Each row is followed by its class.
+0.51, +0.23, -0.04, +0.16, +1.68, -3.11, +2.19, +1.67, -0.19, -1.51, +2.70, +0.17, +1.00, -0.97, +1.20, +3.45, +1.77, -2.06, +2.15, +2.02, +3.29, +0.98, -0.46, +1.78, +0.85, -0.14, +1.31, -0.53, +2.11, +1.10, -0.40 => <33>
+1.77, -0.20, -1.29, -0.86, -0.38, -0.35, -1.62, +0.35, -0.83, -0.86, +1.52, +0.30, -0.17, +0.90, +0.26, +1.03, +0.46, +0.41, +2.04, +1.41, +2.33, +1.23, +0.62, -2.55, +3.30, +0.06, +1.89, +0.68, +0.53, -2.58, -0.63 => <29>
+0.24, -0.27, -0.39, +0.61, -0.08, -0.87, +0.53, +0.37, +1.05, -0.60, +0.31, +0.06, +0.76, -0.57, +0.68, +1.38, +0.76, -0.48, +0.24, +2.92, -0.03, +0.00, -0.10, +0.03, +0.84, +0.05, +0.30, -0.86, +0.57, -0.42, -0.25 => <33>
-1.32, -1.13, -0.73, +1.71, -0.20, -1.11, +0.53, +0.89, +0.85, -1.31, +0.38, -0.18, +1.27, -1.14, +1.36, +2.33, +1.21, -1.30, -0.29, +5.70, +0.55, +0.05, -0.44, -0.10, +2.06, +0.10, +1.32, -0.85, +1.17, +0.22, -0.54 => <37>
-2.96, +1.07, +1.85, +1.72, +0.50, -0.70, +1.81, +0.19, +0.56, -3.39, +0.49, -0.37, -0.01, -0.83, +0.63, -0.49, -0.26, -1.31, -0.08, +0.40, -0.22, +0.04, -1.17, +3.49, -7.34, -0.12, -1.98, -0.99, -2.26, +0.14, -1.81 => <37>
+0.49, -0.88, -1.56, -1.13, +2.99, -2.53, +5.81, +1.54, +0.20, -0.19, +3.74, +0.99, +0.03, -0.95, +2.55, +4.18, +2.58, +0.05, +3.33, +3.17, +4.81, +4.81, +1.70, -0.22, +6.05, -1.25, +2.13, -0.68, +0.36, -4.34, -0.81 => <41>
+2.57, -0.78, -1.32, -2.53, +0.23, +0.86, -1.23, +0.36, -0.76, +5.09, +0.69, +0.77, -0.77, +2.48, +0.81, +1.07, +0.53, +2.26, +2.15, -1.08, +3.11, +0.89, +0.95, -4.72, +7.44, -0.56, +3.30, +0.47, +0.16, -2.58, +0.72 => <29>
+1.80, -0.81, -3.27, -1.77, +1.74, +0.10, -0.96, -0.01, -1.59, -2.21, +1.41, +1.40, -0.55, -1.90, -0.33, +0.21, -0.07, +1.12, +0.06, +1.83, +1.01, +3.92, +1.60, -7.34, +4.10, +1.26, +1.86, +1.25, +0.55, -3.64, -0.84 => <43>
+0.31, +0.09, -0.65, +0.71, +1.25, -1.76, +2.76, +0.47, +0.12, -1.61, +2.04, +0.43, +0.58, -1.01, +0.57, +1.86, +1.50, -0.52, +0.85, +2.23, +1.86, +1.92, +0.03, +0.91, +1.40, +0.73, +0.26, -0.09, +0.95, -0.83, -0.22 => <33>
-0.48, -1.66, -1.29, +0.81, +1.15, -2.58, +3.50, +1.06, +0.60, -0.54, +2.15, +0.71, +0.71, -1.36, +2.89, +4.62, +2.16, -0.26, +2.27, +6.21, +3.01, +2.56, -0.50, -0.38, +4.87, -0.77, +1.89, -1.47, +0.76, -2.84, -1.52 => <41>
+2.20, -1.33, -0.91, -3.11, +0.76, +1.31, +0.46, -0.07, -0.45, +7.25, +0.45, -0.17, -0.77, +2.42, +1.20, +0.83, +1.08, +2.54, +2.46, -2.60, +2.88, +0.92, +0.71, -4.73, +8.11, -0.62, +2.92, +0.83, +0.56, -1.84, +0.68 => <29>
+0.25, +0.09, -0.08, +0.22, +2.00, -3.33, +2.89, +1.87, -0.32, -1.05, +2.95, +0.29, +0.37, -1.24, +1.53, +3.51, +2.04, -2.65, +2.14, +2.13, +3.95, +1.63, -1.08, +2.09, +1.95, -0.59, +1.06, -0.41, +1.46, +2.06, -0.54 => <33>
-1.92, +1.87, +1.96, +1.59, -0.54, -0.67, +0.28, -0.01, +0.45, -3.21, +0.47, -0.66, -0.13, -0.16, +0.26, -0.39, -0.42, -1.36, +0.43, -0.18, +0.20, -0.98, -0.46, +3.31, -5.46, +0.08, -2.60, -0.56, -1.38, +0.74, -1.26 => <37>
+2.37, -1.04, -1.38, -3.00, +0.87, +0.82, +0.54, -0.05, -0.54, +4.64, +0.84, +1.03, -0.44, +1.77, +1.02, +0.94, +1.03, +2.80, +1.69, -1.09, +2.52, +1.92, +0.90, -4.80, +7.39, -0.47, +2.50, +0.91, +0.64, -3.32, +0.52 => <29>
+2.09, -0.69, -2.03, -1.35, +1.14, +0.17, -2.04, -0.02, -0.77, -2.40, +1.25, +0.89, -0.45, -0.68, +1.04, +0.31, -0.58, +0.71, +0.41, +1.48, +1.93, +2.53, +1.37, -5.07, +3.98, +0.81, +3.75, +0.69, +0.05, -2.36, -0.98 => <43>
+1.06, -0.51, -1.34, +1.08, -0.20, -2.33, +0.56, +1.45, +0.39, -0.15, +2.20, -0.08, +0.32, +0.61, +2.84, +4.35, +1.69, -1.28, +3.22, +5.72, +4.68, +0.36, -0.36, +0.51, +3.87, -1.00, +3.59, -0.80, +1.00, -1.05, -1.47 => <41>
+1.76, -0.12, -1.46, -1.75, +1.45, -0.43, +0.66, -0.03, -0.83, -1.02, +1.96, +0.41, -0.55, -1.13, -0.15, +0.52, +0.31, +0.75, +0.99, -0.04, +1.93, +3.07, +1.32, -3.18, +2.91, +0.25, +2.25, +0.76, +0.33, -1.93, -0.66 => <43>
+1.73, -1.21, -2.81, -1.25, -0.07, +0.43, -2.93, +0.17, -1.63, -2.59, +1.31, +0.88, -0.80, -0.73, -0.49, +0.44, -0.64, +0.57, +0.44, +1.08, +1.12, +2.66, +1.50, -6.84, +3.05, +0.94, +2.54, +0.73, +1.04, -2.71, -0.48 => <43>
-0.04, -1.07, -0.93, -0.69, +2.22, -2.59, +5.34, +1.45, +0.42, -0.19, +3.34, +0.99, +0.37, -1.12, +2.46, +3.82, +2.72, -0.41, +3.02, +3.75, +4.17, +4.15, -0.04, -0.05, +4.77, -0.62, +1.35, -0.50, +0.67, -2.90, -0.67 => <41>
+0.58, -0.98, -1.63, -0.56, +2.26, -3.08, +4.41, +1.50, -0.43, +0.38, +3.35, +0.44, -0.04, -0.10, +2.24, +4.31, +2.07, -0.44, +3.50, +3.06, +5.10, +2.98, -0.04, +0.72, +5.12, -1.03, +2.53, -0.62, +1.05, -2.97, -1.16 => <41>
-2.41, +1.09, +0.75, +1.37, +0.76, -2.11, +3.52, +0.74, +0.34, -2.34, +0.90, -0.31, -0.01, -0.30, -1.54, +1.03, +1.34, -1.19, +0.27, -1.07, +0.50, -0.15, -1.28, +0.43, -4.77, +1.49, -2.35, -0.22, +0.38, +0.87, -0.76 => <34>
+1.37, -0.78, -1.68, -0.17, +0.39, +0.05, -1.55, +0.20, +0.15, -0.85, +0.64, +0.19, +0.03, -0.31, +0.80, +1.16, -0.06, +0.13, +0.63, +3.01, +1.77, +1.18, +0.76, -2.96, +3.36, +0.15, +1.95, +0.18, +0.02, -1.89, -0.38 => <43>
+0.32, -1.25, -0.53, +0.72, +0.33, -1.51, +0.95, +0.61, +0.66, -1.27, +0.96, +0.59, +0.67, -1.03, +0.89, +2.00, +1.14, -0.74, +0.61, +3.46, +0.68, +1.01, -0.45, -0.11, +2.20, +0.32, +1.00, -0.60, +1.28, +0.81, -0.22 => <37>
-1.13, +0.11, +0.35, +1.64, +0.13, -1.70, +0.64, +0.30, +0.44, -2.23, +0.35, -0.41, +0.19, -0.77, +0.77, +1.11, -0.04, -1.60, +0.56, +2.44, +0.67, -0.50, -0.78, +3.03, -2.69, -0.53, -0.57, -0.71, -0.38, +0.60, -0.91 => <37>
+0.88, -0.30, -1.67, -1.48, +2.59, -2.90, +6.79, +1.51, -0.20, +1.37, +4.57, +0.77, -0.49, +0.64, +3.84, +4.68, +2.69, +0.62, +5.88, +2.99, +6.96, +4.48, +0.56, -0.47, +7.67, -1.72, +2.80, -0.22, +0.61, -6.37, -1.64 => <41>
-0.81, -0.08, +0.10, -0.06, +0.68, +0.00, +1.79, -0.05, +0.48, -0.72, +0.39, +0.46, +0.24, -0.80, +0.34, +0.05, +0.83, +0.22, -0.53, +0.56, -0.22, +1.36, -0.26, -0.36, -0.33, +0.25, -0.63, +0.03, +0.11, -0.61, -0.33 => <33>
-1.24, -0.44, +1.99, +1.66, -0.29, -1.06, +0.47, +0.84, +0.72, -1.10, -0.55, -0.01, +0.73, -0.79, +0.51, +1.19, +0.92, -0.77, -0.04, +3.30, -0.01, +0.87, -1.17, +0.60, -0.36, +0.41, +0.07, -0.96, +1.10, +0.63, -0.06 => <34>
